Below is a small trained network, with its code and all its weights. Each question gives an input and a class and asks what happens when units are switched off, that is, made to give their printed mean instead of their output.

import numpy as np


def w(rows, s, z=0):
    codes = np.array(rows[::2]) - 128.0
    scale = np.full(codes.shape[1], s)
    scale[-1] = z or s
    return codes * scale


def f(y):
    return np.maximum(y, 0)


def log_softmax(a):
    a = a - a.max(-1, keepdims=True)
    return a - np.log(np.exp(a).sum(-1, keepdims=True))


def net(x, mask):
    res = np.array(x, float).reshape(1, 2) / 4 @ E
    y = f(res @ A[0][:, :-1].T + A[0][:, -1])
    res = res + np.where(mask, y, B[0][:, -1]) @ B[0][:, :-1]
    return log_softmax(res[-1] @ U[:, :-1].T + U[:, -1])


A, B = {}, {}
E = w([
[52,209,219],'x0',
[62,2,183],'x1',
],0.0069)
A[0] = w([
[125,45,161,166],'n0',
[181,79,100,116],'n1',
[101,84,152,157],'n2',
[174,62,53,78],'n3',
[141,43,209,160],'n4',
[201,20,78,117],'n5',
[195,207,100,250],'n6',
[92,143,162,105],'n7',
[98,72,96,244],'n8',
[134,74,178,156],'n9',
[5,165,172,97],'n10',
[101,65,165,149],'n11',
[118,84,161,146],'n12',
[63,165,169,97],'n13',
[150,79,80,113],'n14',
[204,207,99,194],'n15',
[120,42,199,174],'n16',
[98,122,115,218],'n17',
[129,97,155,148],'n18',
[161,60,66,103],'n19',
[79,155,190,99],'n20',
[160,182,102,161],'n21',
],0.013,0.0011)
B[0] = w([
[180,76,188,220],'n0',
[22,208,87,194],'n1',
[200,141,191,188],'n2',
[26,193,90,223],'n3',
[207,50,140,228],'n4',
[50,223,73,254],'n5',
[255,46,198,234],'n6',
[36,229,44,173],'n7',
[121,119,139,197],'n8',
[217,65,171,192],'n9',
[37,224,92,234],'n10',
[201,21,150,209],'n11',
[219,16,181,183],'n12',
[27,147,116,201],'n13',
[65,199,53,192],'n14',
[221,23,151,233],'n15',
[196,75,153,235],'n16',
[143,145,141,149],'n17',
[193,86,203,166],'n18',
[71,229,78,215],'n19',
[18,234,76,201],'n20',
[247,64,146,194],'n21',
],0.0064,0.0076)
U = w([
[229,3,156,248],'0',
[26,159,51,8],'1',
],0.011,0.0014)

Each question gives the input, the list of numbers given to net, and the class t.
The units are the neurons (one row each of A and B). Each row of codes is followed by its name. A weight is (code - 128) times the scale printed after its matrix; where a second scale follows, it is the last column's (A, B and U).
mask holds one flag per neuron, in row order. A switched-off neuron (its flag False) gives its mean, the last column of its row in B, instead of its output. The means were averaged over made-up inputs and are rounded, as every weight is.
A unit's drop is (log p(t) with every unit on - log p(t) with that unit switched off) / (log p(t) with every unit on - log p(t) with every unit switched off).
unit that matters most: the unit with the biggest drop
k most important neurons: the k neurons with the biggest drops, biggest first
drop of u: that unit's drop, to one decimal
input [-4,3], class 1: 2 most important neurons -> (n5 n6)
input [-7,-6], class 1: 2 most important neurons -> (n3 n5)
input [-8,5], class 1: unit that matters most -> n5
input [7,-7], class 0: 2 most important neurons -> (n6 n15)
input [6,-6], class 0: 3 most important neurons -> (n6 n15 n5)
input [-1,0], class 1: 2 most important neurons -> (n6 n15)
input [-5,-4], class 1: drop of n11 -> 0.2
input [5,-8], class 0: drop of n13 -> 0.0
input [4,-5], class 0: drop of n17 -> 0.0
input [3,1], class 1: drop of n6 -> 0.1
